Below are the code and all the weights of a small trained network. Each question names an input and a class and asks about switching units off, where a switched-off unit gives its printed mean instead of its output.

import numpy as np


def w(rows, s, z=0):
    codes = np.array(rows[::2]) - 128.0
    scale = np.full(codes.shape[1], s)
    scale[-1] = z or s
    return codes * scale


def f(y):
    return np.maximum(y, 0)


def log_softmax(a):
    a = a - a.max(-1, keepdims=True)
    return a - np.log(np.exp(a).sum(-1, keepdims=True))


def net(x, mask):
    res = np.array(x, float).reshape(1, 7) / 4 @ E
    y = f(res @ A[0][:, :-1].T + A[0][:, -1])
    res = res + np.where(mask, y, B[0][:, -1]) @ B[0][:, :-1]
    return log_softmax(res[-1] @ U[:, :-1].T + U[:, -1])


A, B = {}, {}
E = w([
[187,98,71,34,62,69,158,171,190,44,181,76],'x0',
[175,165,107,13,82,130,28,151,110,177,43,214],'x1',
[242,138,107,151,235,83,74,85,150,140,120,91],'x2',
[122,135,117,127,122,115,144,104,128,107,112,142],'x3',
[101,52,11,164,53,175,53,86,194,169,116,79],'x4',
[171,91,101,36,188,191,185,115,47,174,79,51],'x5',
[106,112,110,76,123,99,140,82,77,225,254,180],'x6',
],0.0094)
A[0] = w([
[122,137,161,135,90,78,83,118,179,141,121,190,45],'neuron 0',
[129,191,169,96,173,80,188,182,84,103,144,165,36],'neuron 1',
[171,137,78,121,199,75,107,61,131,167,190,151,87],'neuron 2',
[136,133,61,152,83,160,108,84,172,164,143,93,57],'neuron 3',
[165,87,129,158,122,91,81,96,109,128,123,109,29],'neuron 4',
[142,107,119,172,210,107,154,82,164,112,165,95,23],'neuron 5',
[207,145,120,129,184,110,92,68,136,136,139,85,84],'neuron 6',
[153,151,128,175,140,52,59,101,155,104,155,134,74],'neuron 7',
[101,82,85,141,128,154,82,47,172,150,124,89,18],'neuron 8',
[193,84,95,75,95,59,150,165,163,75,129,93,61],'neuron 9',
[166,101,103,89,92,71,150,122,153,118,175,103,56],'neuron 10',
[137,146,76,93,142,160,154,128,64,159,103,91,24],'neuron 11',
[86,95,160,159,91,155,191,134,119,123,152,96,78],'neuron 12',
[159,99,112,75,167,185,164,109,91,128,104,62,88],'neuron 13',
[108,119,127,92,133,124,130,102,139,186,190,144,24],'neuron 14',
[134,127,97,110,121,100,141,44,75,185,250,162,111],'neuron 15',
[123,102,109,186,163,128,182,91,139,107,202,85,31],'neuron 16',
[101,168,136,187,158,160,106,85,87,169,102,152,64],'neuron 17',
[126,65,91,153,89,171,72,80,139,138,106,105,4],'neuron 18',
[110,144,127,206,107,80,113,191,163,125,193,173,38],'neuron 19',
[156,186,97,67,134,133,66,150,150,144,86,177,24],'neuron 20',
[161,117,100,85,109,81,169,158,151,110,178,127,70],'neuron 21',
[163,71,107,93,142,163,199,103,66,158,96,92,61],'neuron 22',
[110,139,160,189,161,178,120,59,97,183,106,161,62],'neuron 23',
[131,151,126,47,84,92,62,157,95,174,109,157,18],'neuron 24',
[99,128,138,175,157,115,179,131,128,99,168,76,101],'neuron 25',
[169,149,137,175,154,167,113,177,173,70,44,78,123],'neuron 26',
[172,212,203,131,193,92,169,167,89,112,146,130,65],'neuron 27',
[84,101,42,150,110,156,123,126,140,157,141,105,13],'neuron 28',
[32,110,132,86,50,188,182,174,109,133,155,168,78],'neuron 29',
],0.011,0.0037)
B[0] = w([
[160,138,126,156,106,148,145,111,153,84,182,162,179],'neuron 0',
[146,178,149,95,76,57,122,135,125,176,153,80,214],'neuron 1',
[118,136,169,149,170,131,93,101,133,88,63,89,218],'neuron 2',
[116,178,145,81,98,98,132,126,95,162,145,108,212],'neuron 3',
[134,144,152,117,152,116,106,113,132,142,112,114,166],'neuron 4',
[149,122,102,100,173,154,89,115,91,116,112,171,206],'neuron 5',
[105,146,145,122,183,149,61,101,146,124,114,123,221],'neuron 6',
[110,160,139,146,137,163,121,80,177,117,166,141,196],'neuron 7',
[135,164,144,107,120,67,125,129,114,177,156,113,219],'neuron 8',
[94,80,105,143,161,112,139,172,161,169,122,132,230],'neuron 9',
[91,90,98,143,137,110,172,173,159,142,109,143,197],'neuron 10',
[143,141,135,141,119,180,151,101,161,110,177,150,200],'neuron 11',
[169,108,113,117,163,153,69,121,86,122,109,185,196],'neuron 12',
[115,154,133,160,99,162,137,112,174,96,194,148,239],'neuron 13',
[111,124,157,141,82,130,179,144,107,75,96,124,178],'neuron 14',
[136,98,176,176,80,139,183,142,100,68,59,78,243],'neuron 15',
[185,111,95,86,136,151,126,154,59,109,125,198,215],'neuron 16',
[100,64,57,147,175,128,152,192,170,173,139,140,213],'neuron 17',
[131,151,157,92,95,83,149,121,94,187,155,103,214],'neuron 18',
[132,158,131,158,91,174,145,99,165,100,187,147,195],'neuron 19',
[175,85,72,88,133,158,116,105,70,122,118,181,203],'neuron 20',
[90,90,96,127,161,116,122,187,168,164,115,120,192],'neuron 21',
[134,184,130,162,96,178,139,94,186,119,181,152,232],'neuron 22',
[79,74,89,127,149,111,171,211,158,169,142,119,228],'neuron 23',
[174,93,107,122,137,153,131,130,74,114,122,168,198],'neuron 24',
[155,103,105,93,126,117,129,104,87,126,135,187,207],'neuron 25',
[109,107,167,185,98,137,177,126,62,64,70,71,248],'neuron 26',
[111,157,129,92,81,72,108,113,122,184,141,98,231],'neuron 27',
[125,177,132,103,102,93,128,115,101,154,146,105,197],'neuron 28',
[107,146,164,135,222,144,8,76,154,118,72,89,223],'neuron 29',
],0.011,0.015)
U = w([
[235,101,62,76,127,162,111,133,32,115,114,232,113],'0',
[130,206,141,70,61,32,127,129,104,192,168,74,88],'1',
[50,69,54,153,166,126,175,241,205,165,126,127,94],'2',
[138,189,131,180,75,211,156,85,229,78,225,170,95],'3',
[122,110,179,197,70,150,199,141,68,47,11,48,94],'4',
[107,166,153,125,224,152,1,75,159,111,56,98,253],'5',
],0.0095,0.0053)

Each question gives the input, the list of numbers given to net, and the class t.
The units are the neurons (one row each of A and B). Each row of codes is followed by its name. A weight is (code - 128) times the scale printed after its matrix; where a second scale follows, it is the last column's (A, B and U).
mask holds one flag per neuron, in row order. A switched-off neuron (its flag False) gives its mean, the last column of its row in B, instead of its output. The means were averaged over made-up inputs and are rounded, as every weight is.
A unit's drop is (log p(t) with every unit on - log p(t) with that unit switched off) / (log p(t) with every unit on - log p(t) with every unit switched off).
The circuit of an input: a set's keep is (log p(t) with only the set's units on - log p(t) with every unit switched off) / (log p(t) with every unit on - log p(t) with every unit switched off). Starting from the 12 units with the biggest drops (on a tie, the unit counted first), units are removed one at a time, each time the one whose removal leaves the highest keep (on an exact tie, the one counted first), for as long as the keep stays at least 0.8.
units of the circuit, in order: the units of the circuit, biggest drop first
most important unit: the unit with the biggest drop
top k neurons: the k neurons with the biggest drops, biggest first
drop of u: that unit's drop, to one decimal
input [-6,-7,-2,8,-2,-4,-5], class 0: units of the circuit, in order => (neuron 25; neuron 16)
input [7,-6,-1,-6,-7,-6,2], class 1: most important unit => neuron 1
input [5,5,4,-8,6,-8,-6], class 3: top 3 neurons => (neuron 7; neuron 0; neuron 19)
input [7,-8,-7,-8,-2,-5,7], class 0: top 2 neurons => (neuron 16; neuron 12)
input [3,1,-6,5,-3,0,7], class 4: top 2 neurons => (neuron 15; neuron 14)
input [6,6,2,-7,3,7,2], class 3: top 2 neurons => (neuron 13; neuron 22)
input [-1,2,8,0,-8,8,1], class 1: top 3 neurons => (neuron 27; neuron 1; neuron 29)
input [5,4,-3,4,-3,2,-2], class 2: top 3 neurons => (neuron 9; neuron 16; neuron 21)
input [-6,-3,-7,-6,-4,-7,8], class 4: top 4 neurons => (neuron 15; neuron 14; neuron 22; neuron 13)
input [1,-2,2,-7,-4,-6,7], class 4: top 2 neurons => (neuron 15; neuron 22)
input [2,7,8,4,0,7,7], class 5: top 3 neurons => (neuron 2; neuron 6; neuron 26)
input [-8,-5,7,-1,3,8,-2], class 2: top 2 neurons => (neuron 23; neuron 17)
input [5,-7,-1,3,-1,7,6], class 0: top 2 neurons => (neuron 16; neuron 12)
input [-3,0,-3,7,1,4,2], class 3: most important unit => neuron 9
input [7,-6,2,1,-1,-2,-6], class 2: top 4 neurons => (neuron 9; neuron 21; neuron 10; neuron 15)
input [4,-7,2,1,-7,3,5], class 0: top 4 neurons => (neuron 16; neuron 5; neuron 25; neuron 12)
input [7,-2,-1,1,2,2,-1], class 2: drop of neuron 15 => 0.0
input [-3,-1,8,3,-5,4,7], class 5: drop of neuron 29 => -0.1
input [-3,6,6,0,6,-8,-2], class 3: drop of neuron 7 => 1.0
input [-8,6,7,1,1,1,6], class 2: units of the circuit, in order => (neuron 23)
